Here is a tiny trained network, its code and every weight. The questions are about switching its units off for an input and a target symbol, where a switched-off unit gives its printed mean instead of its output.

import numpy as np


def w(rows, s, z=0):
    codes = np.array(rows[::2]) - 128.0
    scale = np.full(codes.shape[1], s)
    scale[-1] = z or s
    return codes * scale


def f(y):
    return np.maximum(y, 0)


def softmax(a):
    e = np.exp(a - a.max(-1, keepdims=True))
    return e / e.sum(-1, keepdims=True)


def log_softmax(a):
    a = a - a.max(-1, keepdims=True)
    return a - np.log(np.exp(a).sum(-1, keepdims=True))


def net(x, mask):
    ids = ['ΘΛΞΣΦαγζημπτψω'.index(c) for c in x.split()]
    T = len(ids)
    res = E[ids] + P[:T]
    r = res
    for j in range(2):
        rows = slice(2 * j, 2 * j + 2)
        q, k, v = (r @ M[0][rows].T for M in (Q, K, V))
        z = softmax(np.where(np.tri(T) > 0, q @ k.T / 2**0.5, -1e9)) @ v
        o = O[0][rows]
        res = res + np.where(mask[j], z, o[:, -1]) @ o[:, :-1]
    y = f(res @ A[0][:, :-1].T + A[0][:, -1])
    res = res + np.where(mask[2:6], y, B[0][:, -1]) @ B[0][:, :-1]
    return log_softmax(res[-1] @ U[:, :-1].T + U[:, -1])


Q, K, V, O, A, B = {}, {}, {}, {}, {}, {}
E = w([
[101,83,162,118],'Θ',
[157,187,95,107],'Λ',
[195,75,112,213],'Ξ',
[163,74,177,168],'Σ',
[113,135,102,100],'Φ',
[254,193,113,154],'α',
[159,194,138,78],'γ',
[54,115,139,78],'ζ',
[142,67,151,162],'η',
[80,69,86,161],'μ',
[135,81,178,131],'π',
[156,74,90,176],'τ',
[167,155,103,120],'ψ',
[150,123,199,84],'ω',
],0.012)
P = w([
[101,203,200,197],'0',
[119,155,164,144],'1',
[150,37,155,73],'2',
[120,187,121,209],'3',
[95,138,139,114],'4',
[165,30,108,30],'5',
[113,181,116,224],'6',
[78,114,155,111],'7',
[181,27,55,1],'8',
[112,196,150,222],'9',
],0.012)
Q[0] = w([
[79,105,131,66],'head 0',
[70,120,107,159],'head 0',
[121,37,92,1],'head 1',
[221,72,116,78],'head 1',
],0.014)
K[0] = w([
[49,90,172,102],'head 0',
[169,48,76,69],'head 0',
[22,187,234,199],'head 1',
[155,222,254,241],'head 1',
],0.0087)
V[0] = w([
[147,150,70,125],'head 0',
[112,198,144,200],'head 0',
[24,147,180,5],'head 1',
[58,93,48,187],'head 1',
],0.011)
O[0] = w([
[114,131,101,90,25],'head 0',
[84,98,135,110,213],'head 0',
[48,146,223,74,4],'head 1',
[47,40,10,123,211],'head 1',
],0.013,0.0018)
A[0] = w([
[119,85,94,2,7],'neuron 0',
[134,245,174,194,175],'neuron 1',
[22,151,124,170,48],'neuron 2',
[107,115,113,166,142],'neuron 3',
],0.0078,0.0017)
B[0] = w([
[94,50,180,144,220],'neuron 0',
[145,94,120,38,255],'neuron 1',
[4,143,106,119,238],'neuron 2',
[181,126,120,181,214],'neuron 3',
],0.012,0.0047)
U = w([
[98,126,179,120,22],'Θ',
[121,139,119,48,136],'Λ',
[210,202,94,253,170],'Ξ',
[145,139,207,189,212],'Σ',
[79,137,111,50,53],'Φ',
[219,208,50,26,169],'α',
[135,193,142,5,214],'γ',
[22,180,189,101,114],'ζ',
[118,33,129,130,193],'η',
[5,167,2,181,154],'μ',
[136,129,238,142,117],'π',
[181,118,29,144,4],'τ',
[157,136,96,50,143],'ψ',
[108,91,228,70,31],'ω',
],0.0065,0.0026)

Each question gives the input, a string of symbols that net reads in full, and the target symbol t.
The units are the heads (2 rows each of Q, K, V and O) and the neurons (one row each of A and B). Each row of codes is followed by its name. A weight is (code - 128) times the scale printed after its matrix; where a second scale follows, it is the last column's (O, A, B and U).
mask holds one flag per unit, heads first, then neurons. A switched-off unit (its flag False) gives its mean, the last column of its rows in O or B, instead of its output. The means were averaged over made-up inputs and are rounded, as every weight is.
A unit's drop is (log p(t) with every unit on - log p(t) with that unit switched off) / (log p(t) with every unit on - log p(t) with every unit switched off).
The circuit of an input: a set's keep is (log p(t) with only the set's units on - log p(t) with every unit switched off) / (log p(t) with every unit on - log p(t) with every unit switched off). Starting from all 6 units, units are removed one at a time, each time the one whose removal leaves the highest keep (on an exact tie, the one counted first), for as long as the keep stays at least 0.8.
circuit, biggest first: the units of the circuit, biggest drop first
most important unit: the unit with the biggest drop
k most important neurons: the k neurons with the biggest drops, biggest first
heads that matter: for each layer, one digit per head in row order, 1 if its drop is at least 0.15 and else 0, layers parted by /
drop of u: that unit's drop, to one decimal
input η η μ Ξ μ ω Ξ Ξ, target Ξ: heads that matter -> 01
input ω Ξ ζ Ξ Ξ α ζ, target α: circuit, biggest first -> [head 1; neuron 1; head 0]
input ζ α Φ μ α, target α: circuit, biggest first -> [head 1; neuron 1]
input μ ψ μ μ Ξ γ, target η: most important unit -> neuron 0
input Ξ γ μ Σ ζ τ μ, target Ξ: heads that matter -> 11
input Ξ μ μ μ π π α μ μ ζ, target μ: circuit, biggest first -> [head 1; neuron 2]
input γ μ γ μ μ Φ γ η γ μ, target γ: circuit, biggest first -> [head 1; neuron 1; head 0]
input Σ γ μ Θ Ξ, target Ξ: circuit, biggest first -> [neuron 1; neuron 2; head 1]
input ψ μ γ α Ξ μ γ ζ α μ, target α: circuit, biggest first -> [neuron 1; head 1; head 0]
input Λ μ μ η, target μ: circuit, biggest first -> [head 1; neuron 2]
input Σ μ α Φ, target α: circuit, biggest first -> [head 1; neuron 1]
input ζ Θ ζ γ μ μ Φ Ξ ψ, target ω: circuit, biggest first -> [head 1; neuron 0]
input μ α μ μ ψ α, target η: circuit, biggest first -> [neuron 0; head 1; head 0]
input ζ Ξ Ξ Λ, target Ξ: circuit, biggest first -> [head 1]
input μ μ ω, target η: circuit, biggest first -> [head 1; neuron 0]
input π ψ α μ γ μ η, target μ: 3 most important neurons -> [neuron 2; neuron 1; neuron 0]
input μ Ξ μ Ξ μ Φ π μ ζ, target η: circuit, biggest first -> [neuron 0; head 1]
input Λ Ξ π ψ μ γ Ξ, target γ: circuit, biggest first -> [head 1; neuron 1]
input μ μ ζ Ξ ζ ζ, target η: 2 most important neurons -> [neuron 0; neuron 2]
input Σ μ μ ζ Ξ Ξ η μ, target μ: 2 most important neurons -> [neuron 2; neuron 1]
input Ξ η Σ, target τ: circuit, biggest first -> [head 1]
input μ α α μ, target α: drop of head 1 -> 1.0
input ψ τ μ μ ζ, target ζ: drop of neuron 0 -> 0.1
input γ η Ξ Ξ μ μ τ, target μ: drop of neuron 2 -> 0.2
input Σ Φ Φ μ μ γ μ μ Ξ μ, target Ξ: drop of head 1 -> 0.5
